Each row has a name. Each question is about the rows just above it. Places in a row count from 1.

[120 176 120 114 104 113 148 140  93 133 150 142  78 139 149 201 153 182
 114 140]  (119)
[ 86 162 109 130 109  79  79 108  74 125 143 126 133 144 183 129 161 164
 134  85]  (10)
[ 96 171 137 111 105 145 123 130  88  92 158 103  51 139 162 146 119 163
 121 122]  (57)
Which entry of (57) is missing from [103 123 137 163 130 171 145  92 111  88 121 119 122 105 158 146  51 139
  96]?	[162]
Changed (57): [ 95 171 137 111 105 145 123 130  88  92 158 103  51 139 162 146 119 163
 121 122]. Place and old value:	1, [96]
(119) without one entry, shuffled: [182 120 148 120 113 133 139  78 153 114 140 114 201 140  93 149 104 150
 176]. Gone:	[142]
(10) without one entry, shuffled: [161 109 126 108  86 144  74 109 129 143 164 133 125  85 130  79 183 134
  79]. Gone:	[162]
Changed (119): [120 176 119 114 104 113 148 140  93 133 150 142  78 139 149 201 153 182
 114 140]. Place and old value:	3, [120]
(10) without one entry, shuffled: [133 134 130 143 109 125  74 183  79  86 162  79 144  85 129 161 109 126
 164]. Gone:	[108]
Where does [120 176 120 114 104 113 147 140  93 133 150 142  78 139 149 201 153 182
 114 140] differ from (119), and what was there?	7, [148]

[203 106 131 131 133 114 201 124]  (102)
[133 129 133 120 140 126 142 125]  (37)
[142 125 134 119 124 129 142 128]  (17)
[163 114 110 135 133 123 192 131]  (137)
[178 114 125 140 128 115 166 124]  (187)
[172 117 122 115 130 127 201 128]  (59)
[178 114 125 140 128 115 166 133]  (65)
[123 127 120 128 134 130 144 131]  (22)
[121 140 116 141 128 120 165 128]  (13)
[161 116 116 141 128 120 165 128]  (4)
[169 110 123 152 128 115 153 128]  (181)
Changed (4): [161 116 116 141 129 120 165 128]. Place and old value:	5, [128]
Which entry of (13) is missing from [128 128 116 121 165 141 140]?	[120]
(17) without one entry, shuffled: [134 125 142 142 119 129 124]. Gone:	[128]
(13) without one entry, shuffled: [121 128 116 140 165 141 128]. Gone:	[120]
Where does [123 127 120 128 134 130 144 130] differ from (22), and what was there?	8, [131]
Shuffled (13) with one entry gone: [120 116 165 128 140 121 128], missing	[141]

[147 118 157 169 158 160 192 179 136 132 167 145 120 152 125 143 177  89
 169 160 150 131 106 141 108  95 142 141  89 134 137 151 123 117 159 158
  98 102 119 144 131 112 147 108 115 111 109 110 116 149  81 130  97  86
 105 139 127 126 131 156] -> (33)
[148 120 171 162 176 155 175 172 127 118 174 140 103 151 160 165  90  90
 179 153 134 121 101 142 121 115 151 142 103 112 124 141 111  95 152 154
  97 114 114 112 115 104 138 116 100  91 138 112 107 150  76 134 105  90
 108 140 106 119 122 144] -> (38)
[142 102  88 142 181  87 123 103 137 112 136  78 123 172 163 114 141 111
 158  87 146 124 144 181 156 160 112 124 174 117  85 112 100 132 129 138
 107 140 115 108 110 137 131 135  81 146 166 117 146 130 128 196 143  82
 128 116 130 131 131 122] -> (34)
One entry of (33) was changed: [147 118 157 169 158 160 192 179 136 132 167 145 120 152 125 143 177  89
 169 160 150 131 106 140 108  95 142 141  89 134 137 151 123 117 159 158
  98 102 119 144 131 112 147 108 115 111 109 110 116 149  81 130  97  86
 105 139 127 126 131 156]. Where, and from what?	24, [141]
Which entry of (38) is missing from [152 165 112 160  90 148 142 172 118  95 104 100 134 101 121 106 115 154
  90 108 116 107 144 112 151 105 140 103 111 150 114 127 114  76 162 142
 124 115 121 120 141  90 171 134 175 179 119 153 174 176 151 112 122 155
 140 138 103 138  97]?	[91]
One entry of (34) was changed: [142 102  88 142 181  87 123 103 137 112 136  77 123 172 163 114 141 111
 158  87 146 124 144 181 156 160 112 124 174 117  85 112 100 132 129 138
 107 140 115 108 110 137 131 135  81 146 166 117 146 130 128 196 143  82
 128 116 130 131 131 122]. Where, and from what?	12, [78]
Where does [147 118 157 169 158 160 192 179 136 132 167 145 120 152 125 143 177  89
 169 160 150 131 106 141 108  95 142 141  89 134 137 151 123 117 159 158
  98 102 119 144 131 112 147 108 115 111 109 109 116 149  81 130  97  86
 105 139 127 126 131 156] differ from (33), and what was there?	48, [110]
Shuffled (33) with one entry gone: [137 123  95 131 108 141 152 160 156 159 120  98  97 147 141 111 158 131
 127 102 143 132 150 145 130 134 105 169 115 108 110 192 131  81 106  89
  86 139 118 158 167 177 109 144 117 149 147 126 112 119 116 169  89 160
 179 125 136 151 142], missing	[157]
Which entry of (33) is missing from [145 102 118 117 147 141 105 131 160 108 126 158 131 156 112 151 192 160
 169 179 136 159 123 131 111  89 169  86 143  97 137 108 130 116 147 157
 152  95 106 144 177 115 167  98  81 142 149 139 127 150 134 110 120 141
  89 132 158 119 125]?	[109]

[136  66 138  64  65 114  87 124 124] : (112)
[165 129 167 198 135 144 114  96 128] : (130)
[161 128 106 130  94 163  89 125 129] : (51)
[127 100 121  83 121 122 108 133 126] : (85)
[ 97 119  99  63 124 112 136 153 120] : (25)
Shuffled (25) with one entry gone: [ 99 153 124 112  63 136  97 120], missing	[119]
One entry of (130) was changed: [165 129 166 198 135 144 114  96 128]. Where, and from what?	3, [167]
Shuffled (112) with one entry gone: [ 66  65 124  87 124 136 138 114], missing	[64]
(112) without one entry, shuffled: [124  64 138  65 136  87 124 114]. Gone:	[66]

[ 81  69 173  85 168]  (56)
[ 74  75 203  92 172]  (21)
[ 81  69 173  82 168]  (108)
Changed (56): [ 81  68 173  85 168]. Place and old value:	2, [69]
(21) without one entry, shuffled: [ 92 172  75  74]. Gone:	[203]
Where does [ 81  69 172  85 168] differ from (56), and what was there?	3, [173]
(21) without one entry, shuffled: [203  74 172  92]. Gone:	[75]
One entry of (56) was changed: [ 81  69 173  85 169]. Where, and from what?	5, [168]

[114  92  86 105  64  84  80  88 156 140 175 154 170 171 131] = (69)
[113 115 107  78  84 177 126  95  70 155 165 135  87 120 164] = (90)
[114  92  86 179  64  84  80  88 156 140 175 154 170 171 131] = (126)
[107 109 161 160 160  90 166 160 114  91 179 188 107 117 141] = (92)
[108 101 142 175 102  97  90 194 123 177  46 163 111  93 148] = (172)
[121 149 140 170  84  98 209 105 153 172 136  79 145  78  93] = (156)
[137 119 101  82 149 117 124 148 205 169 179 148  74  87 132] = (68)
[139 156 148 106  98 168 105 184 110  84 152 165 186  73 137] = (82)
[114  92  86 104  64  84  80  88 156 140 175 154 170 171 131] = (166)
Which entry of (172) is missing from [163 123 111  93 101  90  46 194 142 102 177 108  97 148]?	[175]
Changed (69): [114  92  86 105  65  84  80  88 156 140 175 154 170 171 131]. Place and old value:	5, [64]
Changed (92): [107 108 161 160 160  90 166 160 114  91 179 188 107 117 141]. Place and old value:	2, [109]
Changed (166): [114  92  86 103  64  84  80  88 156 140 175 154 170 171 131]. Place and old value:	4, [104]

